Here is a tiny trained network, its code and every weight. The questions are about switching its units off for an input and a target symbol, where a switched-off unit gives its printed mean instead of its output.

import numpy as np


def w(rows, s, z=0):
    codes = np.array(rows[::2]) - 128.0
    scale = np.full(codes.shape[1], s)
    scale[-1] = z or s
    return codes * scale


def f(y):
    return np.maximum(y, 0)


def softmax(a):
    e = np.exp(a - a.max(-1, keepdims=True))
    return e / e.sum(-1, keepdims=True)


def log_softmax(a):
    a = a - a.max(-1, keepdims=True)
    return a - np.log(np.exp(a).sum(-1, keepdims=True))


def net(x, mask):
    ids = ['αγεζλξπστφψ'.index(c) for c in x.split()]
    T = len(ids)
    res = E[ids] + P[:T]
    u = 0
    for l in range(3):
        r = res
        for j in range(2):
            rows = slice(2 * j, 2 * j + 2)
            q, k, v = (r @ M[l][rows].T for M in (Q, K, V))
            z = softmax(np.where(np.tri(T) > 0, q @ k.T / 2**0.5, -1e9)) @ v
            o = O[l][rows]
            res = res + np.where(mask[u + j], z, o[:, -1]) @ o[:, :-1]
        u += 2
        y = f(res @ A[l][:, :-1].T + A[l][:, -1])
        res = res + np.where(mask[u : u + 4], y, B[l][:, -1]) @ B[l][:, :-1]
        u += 4
    return log_softmax(res[-1] @ U[:, :-1].T + U[:, -1])


Q, K, V, O, A, B = {}, {}, {}, {}, {}, {}
E = w([
[141,79,97],'α',
[130,105,146],'γ',
[171,172,118],'ε',
[171,162,107],'ζ',
[91,56,174],'λ',
[4,85,107],'ξ',
[163,142,111],'π',
[232,123,169],'σ',
[254,119,197],'τ',
[169,146,100],'φ',
[10,124,229],'ψ',
],0.01)
P = w([
[170,175,61],'0',
[183,83,86],'1',
[181,46,97],'2',
[178,48,101],'3',
[171,64,116],'4',
[182,101,121],'5',
[171,80,130],'6',
[164,86,147],'7',
[170,114,143],'8',
[164,123,161],'9',
[152,101,167],'10',
[167,135,161],'11',
[226,253,139],'12',
],0.0038)
Q[0] = w([
[212,141,144],'L0H0',
[154,57,180],'L0H0',
[55,209,145],'L0H1',
[6,107,36],'L0H1',
],0.018)
K[0] = w([
[91,130,38],'L0H0',
[20,124,112],'L0H0',
[37,138,26],'L0H1',
[1,152,189],'L0H1',
],0.017)
V[0] = w([
[200,125,33],'L0H0',
[219,105,205],'L0H0',
[54,85,27],'L0H1',
[203,118,254],'L0H1',
],0.0078)
O[0] = w([
[134,122,36,123],'L0H0',
[12,109,155,118],'L0H0',
[19,85,49,59],'L0H1',
[245,86,254,252],'L0H1',
],0.0067,0.0024)
A[0] = w([
[114,98,6,87],'L0N0',
[175,168,128,61],'L0N1',
[72,142,146,202],'L0N2',
[86,85,196,249],'L0N3',
],0.011,0.0016)
B[0] = w([
[74,41,189,248],'L0N0',
[113,132,212,226],'L0N1',
[83,187,168,204],'L0N2',
[139,254,98,252],'L0N3',
],0.011,0.004)
Q[1] = w([
[109,149,9],'L1H0',
[85,173,194],'L1H0',
[61,86,178],'L1H1',
[190,181,242],'L1H1',
],0.011)
K[1] = w([
[167,28,254],'L1H0',
[46,161,159],'L1H0',
[201,184,78],'L1H1',
[120,160,243],'L1H1',
],0.01)
V[1] = w([
[73,210,104],'L1H0',
[175,51,148],'L1H0',
[254,131,92],'L1H1',
[108,122,38],'L1H1',
],0.0073)
O[1] = w([
[46,78,116,203],'L1H0',
[196,167,140,63],'L1H0',
[161,146,230,164],'L1H1',
[100,1,140,2],'L1H1',
],0.0057,0.0098)
A[1] = w([
[237,142,57,252],'L1N0',
[120,44,233,65],'L1N1',
[23,2,85,165],'L1N2',
[227,63,169,96],'L1N3',
],0.007,0.0034)
B[1] = w([
[103,158,251,194],'L1N0',
[94,129,88,187],'L1N1',
[95,122,228,254],'L1N2',
[76,156,130,198],'L1N3',
],0.012,0.0075)
Q[2] = w([
[114,112,111],'L2H0',
[100,163,105],'L2H0',
[59,142,252],'L2H1',
[153,98,87],'L2H1',
],0.02)
K[2] = w([
[120,95,175],'L2H0',
[192,121,178],'L2H0',
[6,224,60],'L2H1',
[159,175,214],'L2H1',
],0.012)
V[2] = w([
[2,204,74],'L2H0',
[141,127,148],'L2H0',
[249,143,95],'L2H1',
[197,45,84],'L2H1',
],0.0061)
O[2] = w([
[83,215,63,141],'L2H0',
[130,135,137,136],'L2H0',
[78,120,255,5],'L2H1',
[192,100,232,32],'L2H1',
],0.0051,0.029)
A[2] = w([
[2,148,37,44],'L2N0',
[96,114,100,255],'L2N1',
[151,129,180,52],'L2N2',
[245,164,33,107],'L2N3',
],0.0087,0.0042)
B[2] = w([
[249,86,153,252],'L2N0',
[33,153,19,176],'L2N1',
[104,85,110,134],'L2N2',
[106,68,209,188],'L2N3',
],0.013,0.023)
U = w([
[1,88,120,224],'α',
[101,125,136,81],'γ',
[105,151,137,122],'ε',
[92,138,113,215],'ζ',
[133,174,58,172],'λ',
[177,50,148,82],'ξ',
[92,113,138,61],'π',
[143,115,193,165],'σ',
[176,136,217,81],'τ',
[77,112,121,225],'φ',
[124,122,125,3],'ψ',
],0.0069,0.0036)

Each question gives the input, a string of symbols that net reads in full, and the target symbol t.
The units are the heads (2 rows each of Q, K, V and O) and the neurons (one row each of A and B). Each row of codes is followed by its name. A weight is (code - 128) times the scale printed after its matrix; where a second scale follows, it is the last column's (O, A, B and U).
mask holds one flag per unit, layer by layer, with each layer's heads first. A switched-off unit (its flag False) gives its mean, the last column of its rows in O or B, instead of its output. The means were averaged over made-up inputs and are rounded, as every weight is.
A unit's drop is (log p(t) with every unit on - log p(t) with that unit switched off) / (log p(t) with every unit on - log p(t) with every unit switched off).
k most important neurons: the k neurons with the biggest drops, biggest first
top k neurons in layer l: the k neurons of layer l with the biggest drops, biggest first
which heads matter: for each layer, one digit per head in row order, 1 if its drop is at least 0.15 and else 0, layers parted by /
drop of u: that unit's drop, to one decimal
input σ ξ λ ψ σ, target λ: which heads matter => 11 / 10 / 11
input α α α α ξ γ ζ α σ λ ψ λ, target λ: which heads matter => 11 / 10 / 01
input ξ ε α λ λ α ε, target ξ: which heads matter => 01 / 01 / 01
input α ξ λ λ α ζ σ λ α τ, target τ: top 2 neurons in layer 2 => [L2N1, L2N3]
input τ φ σ ξ α α, target ξ: which heads matter => 11 / 10 / 01
input α α ε ξ α ζ λ α α α π γ, target ξ: 3 most important neurons => [L1N1, L1N0, L1N2]
input ξ ξ ξ φ ζ ξ φ α ψ ξ γ, target λ: 2 most important neurons => [L2N3, L1N2]
input α α α ψ ε ξ, target λ: 3 most important neurons => [L2N3, L0N0, L0N3]
input φ α φ ζ α π φ λ ζ α, target α: which heads matter => 11 / 01 / 01
input α π ξ π ξ π ξ λ α φ π λ, target ξ: top 2 neurons in layer 1 => [L1N1, L1N2]
input τ φ ξ π ξ ξ φ ζ, target ξ: which heads matter => 11 / 10 / 01
input α α λ ξ α α ξ α τ φ, target τ: which heads matter => 01 / 01 / 00
input α α φ α τ ε, target τ: 2 most important neurons => [L2N1, L0N0]
input ζ φ α φ σ σ π ξ φ γ, target ξ: 4 most important neurons => [L0N0, L2N3, L1N2, L0N2]
input α ζ φ ξ, target ξ: which heads matter => 01 / 00 / 01
input ζ σ α σ τ α φ ξ, target ξ: 3 most important neurons => [L2N0, L0N0, L0N2]
input τ γ φ ξ ε, target ξ: which heads matter => 11 / 10 / 01
input ξ ε ζ, target ξ: which heads matter => 01 / 01 / 01
input ξ α α φ φ, target ξ: 3 most important neurons => [L1N2, L2N3, L0N0]
input τ τ α α α γ α γ π ζ σ ξ π, target ξ: 3 most important neurons => [L0N0, L0N2, L2N3]
input ξ α φ ξ φ τ α φ, target τ: 2 most important neurons => [L0N0, L2N3]
input ε α ψ α τ ψ ψ ξ, target λ: 2 most important neurons => [L2N3, L0N3]
input π τ φ π π, target τ: which heads matter => 01 / 11 / 01
input α ε α ξ ε λ ξ φ, target ξ: 2 most important neurons => [L2N3, L0N0]
input α α ζ τ τ φ α α π λ, target τ: 2 most important neurons => [L2N1, L0N3]
input ξ π π φ λ, target ξ: 3 most important neurons => [L1N0, L1N2, L2N3]
input α φ τ τ α α ε φ α α π α α, target τ: 3 most important neurons => [L2N1, L0N0, L0N1]
input τ ξ ψ τ σ, target λ: top 2 neurons in layer 1 => [L1N3, L1N2]
input α σ α ξ ξ φ α α α ψ, target λ: 3 most important neurons => [L2N3, L0N3, L0N0]
input α φ τ τ ζ α α ζ, target τ: drop of L1N2 => -0.1
